Facts:
grumir φ plimi; bogan φ tiflalo; sebipu φ bolamal; kluzir φ stiba; dofofer φ stoplos; maflodru φ grogrok; rupir φ nurabrar
fludri φ skugruk; nodral φ zudrek; ploteno φ bogan; nurabrar φ velir; ludran φ narofas; grobrapar φ grumir; grobrapar φ brate
lizi φ fludri; treba φ voplil; treba φ plopugru; drivul φ fedris; tiflalo φ ploteno; zuzan φ klidresu; plogak φ kenos
plogak φ druflor; trekos φ stemek; trekos φ dekliplol; skugruk φ fludri; kleflis φ mivoti; plemul φ brukol; nemer φ zusubrek
kletro φ foskon; druflor φ dofofer; skivun φ grogrok; drogilen φ klidresu; fligrutrem φ narigo; lukar φ skugruk; bibigi φ fluda
neval φ klemezan; neval φ brukol; zanok φ velir; klufin φ zoros; trado φ trige; voplil φ skazu; kelik φ bresku
breskor φ zoros; kenos φ stoplos; narigo φ fligrutrem; zitrol φ klemezan; zitrol φ brukol; skazu φ plopugru; nestel φ fluda
nestel φ kletro; nestel φ bibigi; trozi φ kulok; trotul φ bonil; fiklok ρ redor; grumir ρ ragrun; kabon ρ ragrun
nodrur ρ bragrol; sisonam ρ nestel; sisonam ρ groflik; sisonam ρ narigo; sisonam ρ klufin; sisonam ρ grobrapar; sisonam ρ neval
kitril ρ skife; gragas ρ pluvugruk; gragas ρ tuver; nudres ρ ragrun; nudres ρ dragrik; nudres ρ lizi; plones ρ fuvun
dogram ρ skadrabras; skagun ρ brezuri; bogan ρ guge; traris ρ stola; traris ρ nestel; kluzir ρ ragrun; kluzir ρ grobrapar
kluzir ρ brezuri; rupir ρ foskon; skife ρ gides; skife ρ pluvugruk; skife ρ fluda; gazom ρ brukol; lega ρ zegen
skadrabras ρ ragrun; zipe ρ narigo; zipe ρ fuvun; zegen ρ pluvugruk; zegen ρ datris; plumo ρ girus; dogulo ρ vubrum
mibrir ρ plubru; ploteno ρ pluvugruk; ploteno ρ bresku; ploteno ρ dekliplol; klalevak ρ tuver; nedrisko ρ fuvun; pestes ρ girus
pestes ρ dofa; bonil ρ bragrol; gevos ρ fluda; gevos ρ narigo; gevos ρ skadrabras; gevos ρ fuvun; kesum ρ girus
kesum ρ kleflis; kesum ρ bakla; kesum ρ saste; dragrik ρ ragrun; dragrik ρ skazu; moruma ρ dogram; pluvugruk ρ fuvun
soflok ρ neval; stiba ρ draron; stiba ρ narofas; brate ρ stemek; brate ρ fluda; brate ρ bragrol; brate ρ skadrabras
grobrapar ρ pluvugruk; grobrapar ρ tetre; grobrapar ρ fuvun; grobrapar ρ saste; lizi ρ tetre; lizi ρ neval; dronakles ρ trozi
drolom ρ zetu; fluda ρ pluvugruk; fluda ρ vovik; dekliplol ρ guge; brudrin ρ kluzir; brudrin ρ fuvun; flopum ρ plubru
flopum ρ fuvun; zoflil ρ fuvun; flusko ρ gragas; tiflalo ρ tetre; tiflalo ρ klufin; fedris ρ sisonam; zudrek ρ druflem
zudrek ρ fluda; zudrek ρ drivul; zuzan ρ bragrol; senetrul ρ zegen; senetrul ρ tetre; metradral ρ pluvugruk; metradral ρ fuvun
lanir ρ tubo; lanir ρ skovar; lanir ρ narigo; lanir ρ fiklok; plimi ρ zetu; plimi ρ fuvun; plimi ρ gevos
stemek ρ groflik; stemek ρ fuvun; resan ρ fuvun; plogak ρ bolamal; dozu ρ kesum; zetu ρ groflik; zetu ρ pluvugruk
zetu ρ bragrol; trekos ρ drivul; zerumi ρ fuvun; skugruk ρ pluvugruk; skugruk ρ draron; skulur ρ gikor; skulur ρ bragrol
kiskemom ρ saste; kiskemom ρ neval; pekun ρ tetre; dadren ρ kloses; kleflis ρ plubru; kleflis ρ groflik; kleflis ρ bragrol
kleflis ρ vovik; bragrol ρ fuvun; saste ρ pluvugruk; saste ρ fuvun; bakla ρ trotul; bakla ρ vovik; plemul ρ skazu
nemer ρ klufin; kletro ρ klidresu; kletro ρ kleflis; plesto ρ kluzir; plesto ρ nestel; zoski ρ fluda; zoski ρ zetu
zoski ρ fuvun; kestim ρ narigo; kestim ρ tetre; kestim ρ gragas; drogilen ρ gides; drogilen ρ dofa; fligrutrem ρ fluda
lukar ρ neval; zapar ρ groflik; stabu ρ mari; ragrun ρ plubru; ragrun ρ fuvun; bibigi ρ flopum; bibigi ρ tuver
bresku ρ pluvugruk; klemezan ρ fuvun; klemezan ρ bibigi; vami ρ resan; redor ρ plubru; bogrok ρ skagun; bogrok ρ pluvugruk
kulok ρ tubo; vubrum ρ bogrok; klidresu ρ neval; kloses ρ dofa; neval ρ pluvugruk; neval ρ fuvun; neval ρ grobrapar
breni ρ druflem; breni ρ tetre; breni ρ fuvun; zanok ρ kleflis; zanok ρ fuvun; trado ρ zipe; trado ρ bonil
trado ρ breskor; trado ρ narofas; zoros ρ tetre; zoros ρ saste; fogri ρ fuvun; voplil ρ breskor; kelik ρ tetre
muvi ρ fuvun; flukla ρ bolamal; tetre ρ pluvugruk; draron ρ fuvun; draron ρ gevos; narigo ρ pluvugruk; narigo ρ bragrol
skovar ρ fuvun; druflem ρ zetu; skegro ρ nedrisko; skegro ρ zetu; gradroskal ρ klabregrom; zitrol ρ pluvugruk; skazu ρ fuvun
nestel ρ fuvun; kifi ρ saste; dritrik ρ ploteno; girus ρ bibigi; trozi ρ groflik; trozi ρ mamite; mamite ρ pluvugruk
mamite ρ zetu; mamite ρ dofa; guge ρ pluvugruk; fiklok ξ kifi; grumir ξ flukla; kabon ξ bratru; nodrur ξ bratru
kitril ξ pado; stibrir ξ vezuk; nudres ξ datris; skagun ξ dogram; vugoku ξ zapar; bogan ξ groflik; sebipu ξ plumo
kluzir ξ pado; dofofer ξ metradral; maflodru ξ kesum; rupir ξ rastak; medra ξ zoflil; brukol ξ druflem; plubru ξ medra
gazom ξ sisonam; lega ξ metradral; skadrabras ξ brudrin; zipe ξ kesum; klabregrom ξ stibrir; mivoti ξ ragrun; zegen ξ gragas
plumo ξ bakla; dogulo ξ mibrir; mibrir ξ traris; fludri ξ pluvugruk; nodral ξ vezuk; bodri ξ pekun; ploteno ξ groflik
nurabrar ξ rastak; klalevak ξ gragas; nedrisko ξ ragrun; pestes ξ vezuk; bonil ξ flostas; gevos ξ kesum; dragrik ξ gikor
tuver ξ guge; pluvugruk ξ skife; trilen ξ klalevak; soflok ξ dragrik; stiba ξ pado; vovik ξ kifi; brate ξ flukla
ludran ξ drolom; grobrapar ξ flukla; lizi ξ pluvugruk; dronakles ξ datris; drolom ξ senetrul; treba ξ stibrir; fluda ξ pekun
stetrok ξ stibrir; dekliplol ξ sisonam; trige ξ flukla; flopum ξ brudrin; kubudrer ξ flukla; fuvun ξ gradroskal; grogrok ξ kesum
flusko ξ stabu; drivul ξ kubudrer; tiflalo ξ groflik; fatron ξ zoflil; fedris ξ kubudrer; zudrek ξ vezuk; zuzan ξ ragrun
rabul ξ brezuri; lanir ξ fatron; datris ξ dogram; tubo ξ bakla; plimi ξ flukla; stemek ξ sisonam; dofa ξ plones
plopugru ξ stibrir; zusubrek ξ plones; resan ξ nekol; plogak ξ metradral; dozu ξ rastak; zetu ξ brudrin; trekos ξ sisonam
zerumi ξ zapar; skugruk ξ pluvugruk; skulur ξ moruma; luvebra ξ grotin; kiskemom ξ redor; dadren ξ sisonam; kleflis ξ ragrun
grevi ξ gragas; brezuri ξ guge; bragrol ξ pestes; saste ξ grotin; plemul ξ druflem; nemer ξ plones; kletro ξ pekun
plesto ξ grotin; groflik ξ sisonam; druflor ξ metradral; zoski ξ dofa; skivun ξ kesum; kestim ξ gragas; drogilen ξ ragrun
fligrutrem ξ klalevak; lukar ξ pluvugruk; zapar ξ baploflel; velir ξ rastak; ragrun ξ zoflil; bibigi ξ pekun; bresku ξ dofa
trifek ξ grotin; mefun ξ gikor; stola ξ kifi; klemezan ξ druflem; bolamal ξ plumo; vami ξ flizano; redor ξ flukla
bogrok ξ brudrin; flostas ξ stabu; kulok ξ guge; vubrum ξ guge; klidresu ξ ragrun; nekol ξ rastak; kloses ξ flizano
mari ξ zapar; neval ξ druflem; breni ξ metradral; foskon ξ pekun; zanok ξ rastak; klufin ξ flusko; dibrun ξ drolom
bratru ξ moruma; gides ξ datris; kodul ξ datris; trado ξ flukla; zoros ξ flusko; fogri ξ skife; voplil ξ stibrir
kelik ξ dofa; muvi ξ drolom; breskor ξ flusko; kenos ξ metradral; tetre ξ brudrin; draron ξ gikor; narigo ξ klalevak
skovar ξ rastak; skegro ξ draron; gradroskal ξ plones; zitrol ξ druflem; navakor ξ dragrik; skazu ξ stibrir; narofas ξ drolom
nestel ξ pekun; stoplos ξ metradral; kifi ξ pekun; dritrik ξ nekol; girus ξ grotin; trozi ξ guge; mamite ξ grotin
zetis ξ stibrir; tropirik ξ bakla; bruple ξ medra; trotul ξ flostas; saklogil ξ gradroskal

Known rows:
bragrol: [  1 -10   3   2 -24   9   1  -1  -4  10   4  14  10  -7   2  -8 -12  -5
   7  -2   4   3   7 -19   4   9   2  13   3   7]
bogrok: [-4  6  7  2  4 -6  1 -3 -4  1 -3  2 -1 -5 -1  4  4  2 -5  0  0  0 -3 -1
 -6 -3 -6 -1  1  1]
flukla: [  5   2  -7  -3  -2  -1   0   3   6   0  -1  -5   0   1   0   7   4   2
  -5  -2   2  -5  -3  10  -5   4   4  -9   1 -10]
kloses: [  2   2  -2  -5   0 -14   0   1  -5  -6  -1  -4   2   3  -1   2  -3   9
  -7   1  -2   4  -3   1   0   0   3   2  -6   2]
vugoku: [ 3 -1 -5 -1 -4  2  4  4  3 -3  1 -1  0  2  2  3  0  3  1  2  1 -1 -3  8
  0  4  5  0 -1 -6]
trilen: [ 4  0 -4 -1 -3  2  3  4  5 -2  1 -1  1  2  2  6 -1  1  1  2  1 -2 -3  9
  1  3  4  1 -2 -6]
kleflis: [  6  -7  -3 -15  22  15  -4  -2   2  -1   0 -16   1  10 -15 -10  -9 -23
   7   5 -18   8  -8 -21   5 -12  -2   0  -6   1]
kodul: [ 3  0 -4 -1 -3  2  2  3  5 -3  2 -1  1  2  2  5 -1  3  1  3  1  1 -2  8
  1  4  4  0 -3 -6]
pekun: [ -8  11   4   2   4  -7   0  -1  -6   0  -3   4  -3 -12   1   3   7  -2
  -3   0  -2   1   0   2  -5  -2 -11   0   0   2]
kesum: [-5  0 -1 -3  8 -9 -2  1 -2 -3  0 -6 -5  9 -2 -1  3  3 -6 -3  3  0  5 -4
  0 -8  4 -3 -5  7]
sebipu: [  6   4 -13  -6   6  20   1   5   4  13  -6   8  -5  19  -7  35   3 -24
  10  12 -10  -3 -21  -1  -3  -9  -4 -16  -4   0]
zudrek: [-26 -26 -12  17  -6 -10  23 -10   4   6  26  -1  14  -4  -8   5  -6  -2
 -11 -14   7 -21  -2   8  -3  13 -16 -23 -16  44]
nemer: [  4  19 -11   0  12   5 -13   0  -4   6 -19  13 -14  14  -9  11   1 -10
   6  10 -10   0 -13   0  -2  -5  -6  -7   9 -12]
dragrik: [-5 -5  8  2  3 11  2 -2 -1  1  2 -3 -3  7  1 -2  5 -3  2 -1  5 -1  5 -3
  1 -9  5 -3  2  3]
gikor: [ 5 -4 -3 -1 -6  6 -1 -1  3  2  4  5  4  0  6 -5 -7 -2  7 -3 -4  1  1  1
  9  7  1  4  3  0]
navakor: [ 3  0 -4  0 -4  1  2  3  4 -1 -1 -2  1  2  2  4 -1  2  0  2  0  0 -2  8
  1  5  5 -1  0 -5]
klalevak: [-3  1  6 -2  5 -7  3  1 -5 -5 -2 -7 -2  6 -3  4  6  4 -9  3  6  1  0  0
 -5 -8  3 -2 -5  1]
nedrisko: [  4 -10   9  -2  10   7  -6   1   1  -2   5 -13   1  -8  -6 -16  -2 -10
  10   3  -8  -2  -3 -14   5  -3  -7   3  -2   3]
dogulo: [-3  5  1  2  4 -5  1 -1  0 -1 -3  1 -2 -3 -1  4  4  2 -4  2  1 -1 -3  5
 -5 -1 -4 -3 -1 -1]

Rows:
No name comes twice in this set of rows, the named rows included.
[  4   2  22   3 -11  -2   2  -8 -12   2   2  13  15 -13   8  -3  -3  -1
   1   3  -5  14  -7  -8   3   0 -11  13   4   4] -> pluvugruk
[ -1   0   1  -6   6 -10   1   3  -5  -7  -1 -10  -3  11  -3   2   4   4
  -9   2   5   0   2  -2  -2  -9   8  -2  -7   4] -> plumo
[  2 -14  16   6   2 -14  -1   0   3  -7   9 -24   7 -28   0 -29  -8  15
   3  -5  -9   0   8  -8  -2   7   0  18  -2   1] -> klidresu
[  9  -6   5  -4 -13   3  -2  -4  -2   2   6   9  11  -2  10  -7 -10  -2
   8  -1  -8  10   0  -6  13   5   0  13   2   4] -> groflik
[ 0  4  6  2  0 -4  1 -1 -3 -1 -2  1  2 -4  0  3  2  1 -3  1  0  2 -4  2
 -5 -1 -4  1  1 -1] -> vubrum
[-2 -1 -9 10 -1 -5 -2  4  2  2 -3 -1 -8 10 -4  1 -8  8  1  1 -8 -7 -7 11
 -1  3  8 -2  4 -5] -> gradroskal
[  1  10   7  -2   2  -8  -9  -9  -1   7  -1  -1   1  -5  -1   3  14  -6
 -14  -9   5  -6   3   0 -16  -5  -8 -17   5  -4] -> kiskemom
[  4   3  20   5  -8  -3   2  -6  -9   2   0  11  11 -12   7  -1  -2  -1
  -1   4  -3  10  -8  -4  -3   0 -10   8   5  -1] -> tetre
[ 0 -4  3 -2 -2  8  3  0  1  0  2 -2 -1  7  2 -2  2 -3  2 -1  2  1  4  0
  4 -4  6  0  0  0] -> dogram
[-2  1 15  2 -2 -1 -1 -5 -6  3  1  6  6 -5  3 -2  1 -3 -1  1 -1  6 -1 -6
 -1 -4 -6  5  3  5] -> saste
[  7  16 -13 -12   9   2  -9   1   2  -4 -13   3  -6   4  -4  -1  -1  -5
  -2   3  -2   6   2   2   2   3   1   3   1 -15] -> trekos
[ 11 -13  -4  12 -27  -3  -1  16   5  12  10   7  -1  -2  15  30   2   7
  21   3  -3 -20 -12   5   3   5   4  -6 -10  11] -> bolamal

Now the same nodes, written a new way:
Known rows:
dozu: [ -9   2  -2  16   9  -8  -3 -11  -5  -9  -4  -9  -6   5   3   3  10   0
   0   1   7   8   0   5   7   4   3  -7]
metradral: [-10   2   3  18  13  -6  -4 -10  -4  -9  -3  -8  -5   5   6  -1  10   3
   0   1   0   6   0   4   5   5   1  -8]
stetrok: [ -7   7  -1  18   7  -9  -1 -11 -10  -9  -2 -13  -6   4  -3   9   8  -1
   3   2   0   6   8  -1   3   9   4   1]
plimi: [-11   0   5  21   6  -9   0 -13  -6  -4  -2  -8  -6   5   6   2  13   3
   0  -8  -2   9   2   1   2   8   1  -8]
trado: [-10   5   6  16   7  -6   3 -17  -7  -8   8 -11  -5   3   5  -2  10  -6
  -9 -20   1  11   1  -3  -3   4  -1  -2]
mari: [ -6   8  -1  19   6  -6   1 -12  -3 -11  -7 -13  -7   1  -2  11  10  -1
   1  -1   4   6  10  -1   4   6   6   2]
mivoti: [ -1  10  -2  19   8  -4  -3 -12  -4  -8  -4 -10  -6  -2   0  12  12  -1
   4  -4   3  10  10  -2   4   9   3  -3]
bresku: [-10   3   4  16   9  -6   2 -12  -2  -9  -7  -9  -8   1   2   2  13  -2
   2  -2  -2   4   5   2   5   8   1  -3]
nekol: [ -8   8  -3  19  12  -6  -4 -11  -4 -12  -6 -11  -7   4   0   8   8   1
  -1   1   9   7   7   1   6   2   7  -2]
navakor: [ -7   7  -1  18   6  -6   0 -13  -4  -9  -6 -13  -8   3  -1   9  10  -1
   0  -1   4   8   9  -1   4   6   5   0]
kelik: [-10   6   4   9   8  -4   5 -17  -4 -14   4 -11  -6  -2   3  -6  10  -9
  -6 -13  -2   8   4  -1   3   4  -4   2]
dadren: [ -9   2   0  15   4  -9   0 -14  -7  -6  -6  -8 -10   2   0   4  11  -3
   3  -2   4   9   7   1   8   5   1  -1]
bogrok: [ -9   3   2  17   8  -5   0 -12  -3  -9  -5 -10  -7   2   4   2  12   1
   1   0  -5   6   6   2   5   7   1  -2]
tuver: [ -6   2  -3  13   2  -7   5 -10   0 -12  -6 -13  -7   2   1  10  16  -2
   3   3  -1   5   6   3   7   5   3   1]
ludran: [ -6   9   1  12   5  -5   5 -17  -4 -13   4 -15  -6   0   0   3   9 -10
  -7 -13   6  10   8  -4   1   3   1   5]
kiskemom: [-11   0   4  20   6  -7  -2 -11  -6  -6  -3  -9  -7   4   6   3  13   3
   0  -6  -5   7   4   0   3   6   2  -4]
mibrir: [ -9   1  -4  17   8  -7  -2 -12  -4  -9  -3 -12  -5   6   4   5  10   3
  -2   2   6  10  -1   5   5   7   4 -11]
trifek: [ -7   7   0  19   6  -6   0 -13  -5  -9  -7 -12  -7   2  -1   9  10   0
   1  -2   4   9  10   0   4   6   5   0]
plemul: [ -9   6   3  11   5  -4   8 -17  -3 -12   8 -14  -4   1   3  -3  11  -9
  -8 -13   1  11   2  -2   0   6  -3  -2]

Rows:
No name comes twice in this set of rows, the named rows included.
[ -7   7   3  19   8  -5   4 -11   1 -10  -6 -11  -7   3  -1  11  13  -2
   2  -5   3   4   5   1   0   9   4  -4] -> narofas
[ -9   4   1  20  13  -5  -4 -11  -5 -10  -3 -10  -5   5   4   2   9   4
  -2   1   3   8   1   3   4   6   4  -8] -> traris
[ -8   5   0  19   7  -6   1 -15  -5  -8  -5 -11  -7   4   1   6  10   1
  -1  -3   2  10   5   1   3   9   3  -5] -> kulok
[ -6   5   0  17   6  -6   4 -11   0 -11  -7 -13  -7   3  -1  11  13   0
   2  -1   2   6   6   1   2   8   4  -3] -> tubo
[ -2   7   0  10   3  -5   3 -16  -7  -6   9  -9  -5  -4   2  -1  12 -14
  -1 -16   4  12   3  -3   6   2  -7   1] -> drogilen
[ -9   1   3  17   5  -8   0 -12  -5  -4  -5  -8  -9   3   3   1  12  -3
   4  -3   0   7   3   2   6   6   0  -4] -> mamite
[ -8   6   6  10   6  -5   7 -15  -3 -12   7 -12  -5   0   4  -6  12 -11
  -6 -14  -2   8   3  -2   2   4  -5   2] -> zitrol
[-12   1   4  18   8  -7   0 -16  -6  -5  -6  -7  -9   4   2   0  11   0
   2  -4   1   9   2   3   4  10  -1  -9] -> zoski
[ -2   8   1  10   5  -4   6 -16  -2  -8   8 -11  -4  -2   3   4  14 -12
  -1 -16   4  11   0   0   0   7  -4  -6] -> kleflis
[ -9   2   3  18   6  -8   1 -14  -5  -5  -5  -7  -9   4   1   4  10  -3
   3  -5   3   8   4   1   5   7   1  -4] -> dronakles
[ -2   4  -5  15   3  -5   5 -10   3 -10  -4 -13  -5   1   0  16  17  -2
   5   0   2   7   3   4   2  10   3  -8] -> plubru
[ -3   6   4  22   7  -4   5  -9   0  -7  -6 -15  -7   6   1   8  12  -1
   1   2   1   6   5   1   2   9   3   1] -> stola
[-10   1   5  21   6  -8  -1 -11  -5  -6  -3  -9  -7   4   5   5  13   2
   0  -9  -3   6   5   0   2   5   2  -5] -> fedris
[ -6   6   1  10   2  -6   9 -15  -1 -12   5 -13  -6   0   0   5  12 -14
  -4 -15   7   8   3  -1   1   3  -1   3] -> trotul

